Below is a small trained network, with its code and all its weights. Each question gives an input and a target symbol and asks what happens when units are switched off, that is, made to give their printed mean instead of their output.

import numpy as np


def w(rows, s, z=0):
    codes = np.array(rows[::2]) - 128.0
    scale = np.full(codes.shape[1], s)
    scale[-1] = z or s
    return codes * scale


def norm(h):
    return h / np.sqrt((h * h).mean(-1, keepdims=True) + 1e-5)


def f(y):
    return np.maximum(y, 0)


def softmax(a):
    e = np.exp(a - a.max(-1, keepdims=True))
    return e / e.sum(-1, keepdims=True)


def log_softmax(a):
    a = a - a.max(-1, keepdims=True)
    return a - np.log(np.exp(a).sum(-1, keepdims=True))


def net(x, mask):
    ids = ['ΓΔΦΩημξψ'.index(c) for c in x.split()]
    T = len(ids)
    res = E[ids] + P[:T]
    r = norm(res)
    for j in range(2):
        rows = slice(2 * j, 2 * j + 2)
        q, k, v = (r @ M[0][rows].T for M in (Q, K, V))
        z = softmax(np.where(np.tri(T) > 0, q @ k.T / 2**0.5, -1e9)) @ v
        o = O[0][rows]
        res = res + np.where(mask[j], z, o[:, -1]) @ o[:, :-1]
    y = f(norm(res) @ A[0][:, :-1].T + A[0][:, -1])
    res = res + np.where(mask[2:10], y, B[0][:, -1]) @ B[0][:, :-1]
    return log_softmax(norm(res)[-1] @ U[:, :-1].T + U[:, -1])


Q, K, V, O, A, B = {}, {}, {}, {}, {}, {}
E = w([
[73,119,156,89,197],'Γ',
[58,118,154,76,192],'Δ',
[54,101,155,85,190],'Φ',
[59,82,167,82,204],'Ω',
[73,180,83,66,75],'η',
[199,13,191,95,206],'μ',
[224,163,51,173,193],'ξ',
[132,91,99,254,210],'ψ',
],0.0089)
P = w([
[103,58,57,122,167],'0',
[99,212,158,169,244],'1',
[110,54,54,112,115],'2',
[111,174,146,144,161],'3',
[109,71,82,114,89],'4',
[101,159,134,151,129],'5',
[111,77,97,116,64],'6',
[108,156,146,151,113],'7',
[112,87,106,120,39],'8',
[121,153,163,154,97],'9',
[116,92,123,124,11],'10',
[127,155,188,163,68],'11',
[104,88,134,110,35],'12',
[124,151,184,160,72],'13',
],0.013)
Q[0] = w([
[144,243,206,86,186],'h1',
[40,15,140,92,66],'h1',
[59,57,134,82,94],'h2',
[111,2,86,129,41],'h2',
],0.0093)
K[0] = w([
[103,140,102,12,183],'h1',
[129,101,204,149,41],'h1',
[138,115,189,139,48],'h2',
[202,134,136,224,50],'h2',
],0.011)
V[0] = w([
[82,154,160,34,143],'h1',
[254,97,184,36,142],'h1',
[156,87,127,193,168],'h2',
[71,89,190,98,144],'h2',
],0.011)
O[0] = w([
[110,205,176,55,187,155],'h1',
[163,67,128,107,217,30],'h1',
[111,127,111,203,137,240],'h2',
[132,63,246,160,93,254],'h2',
],0.013,0.0032)
A[0] = w([
[103,149,201,121,147,82],'n1',
[167,152,52,95,110,72],'n2',
[171,82,124,99,85,173],'n3',
[146,85,77,184,169,145],'n4',
[251,132,118,196,152,254],'n5',
[82,220,180,237,198,47],'n6',
[149,86,96,42,55,90],'n7',
[136,136,59,83,167,132],'n8',
],0.015,0.0076)
B[0] = w([
[140,175,79,149,94,244],'n1',
[118,119,114,143,195,151],'n2',
[166,148,114,189,198,186],'n3',
[177,176,142,122,110,218],'n4',
[28,145,126,80,88,254],'n5',
[251,211,132,97,151,238],'n6',
[164,66,154,91,131,162],'n7',
[89,124,114,156,144,153],'n8',
],0.014,0.0076)
U = w([
[211,183,121,122,158,133],'Γ',
[125,181,162,113,126,163],'Δ',
[77,160,193,119,93,63],'Φ',
[46,125,218,119,93,61],'Ω',
[127,78,118,5,71,65],'η',
[165,56,170,136,163,253],'μ',
[124,135,30,108,188,123],'ξ',
[139,84,96,195,67,140],'ψ',
],0.018,0.0053)

Each question gives the input, a string of symbols that net reads in full, and the target symbol t.
The units are the heads (2 rows each of Q, K, V and O) and the neurons (one row each of A and B). Each row of codes is followed by its name. A weight is (code - 128) times the scale printed after its matrix; where a second scale follows, it is the last column's (O, A, B and U).
mask holds one flag per unit, heads first, then neurons. A switched-off unit (its flag False) gives its mean, the last column of its rows in O or B, instead of its output. The means were averaged over made-up inputs and are rounded, as every weight is.
A unit's drop is (log p(t) with every unit on - log p(t) with that unit switched off) / (log p(t) with every unit on - log p(t) with every unit switched off).
The circuit of an input: a set's keep is (log p(t) with only the set's units on - log p(t) with every unit switched off) / (log p(t) with every unit on - log p(t) with every unit switched off). Starting from all 10 units, units are removed one at a time, each time the one whose removal leaves the highest keep (on an exact tie, the one counted first), for as long as the keep stays at least 0.8.
circuit, biggest first: the units of the circuit, biggest drop first
unit that matters most: the unit with the biggest drop
top k neurons: the k neurons with the biggest drops, biggest first
which heads matter: for each layer, one digit per head in row order, 1 if its drop is at least 0.15 and else 0, layers parted by /
input μ μ ξ Γ ξ ψ ξ, target ψ: which heads matter	10
input Φ μ η μ μ Φ η μ, target Ω: top neuron	n6
input η ψ μ Γ η μ ξ Φ, target Γ: top 2 neurons	n5; n6
input Δ μ Δ ψ μ μ Γ, target μ: which heads matter	10
input Γ ξ μ Δ Φ η μ μ η Δ Γ, target η: top 4 neurons	n7; n6; n4; n1
input μ η ξ η Φ Δ Φ μ Δ ψ μ, target ψ: which heads matter	11
input Δ μ μ η Ω Δ Γ η Φ, target η: which heads matter	11
input Δ Δ Ω, target Ω: top 2 neurons	n6; n4
input μ ψ Ω, target ψ: which heads matter	01
input μ Γ ψ Γ ξ Φ η Φ Ω, target η: which heads matter	11
input η Φ Γ ψ Ω ξ Φ ξ Ω, target ξ: which heads matter	01
input ψ μ Ω Ω μ μ Δ μ, target Ω: top 2 neurons	n5; n6
input μ ξ η η μ η η ψ Γ μ Φ, target μ: top 3 neurons	n5; n6; n3
input ξ μ η ξ, target Δ: top 3 neurons	n5; n4; n6
input η Γ Ω ξ Φ, target ξ: which heads matter	01
input μ Ω Γ Δ Ω, target Ω: circuit, biggest first	n6
input Γ η Φ μ Δ Φ μ Γ Ω η η, target η: which heads matter	11
input μ Ω μ μ η η ψ Γ, target Γ: top 3 neurons	n6; n5; n1
input Δ μ Ω η Δ η ξ Δ η Δ Φ, target η: circuit, biggest first	h2; n7
input ξ Δ ξ Γ ψ μ ψ ξ μ Γ Δ Φ, target Γ: which heads matter	10
input ψ η ξ Ω μ Φ μ ψ η Δ Γ, target η: circuit, biggest first	n7; h2
input μ Ω η μ Δ η Φ Φ ξ Δ ψ η Ω, target ψ: unit that matters most	h1
input Ω μ Δ Φ ψ ξ μ Γ μ ψ Δ, target ψ: top 2 neurons	n6; n5
input Γ Φ η μ ψ μ μ Γ η ξ μ, target ξ: circuit, biggest first	h2; h1
input μ ξ Φ μ η ψ Ω μ Ω, target μ: top 2 neurons	n5; n6
input ψ ψ Φ ξ Δ, target ξ: top 2 neurons	n2; n5
input Δ Ω Φ μ η μ μ η Γ η ψ Δ μ, target ψ: circuit, biggest first	h1
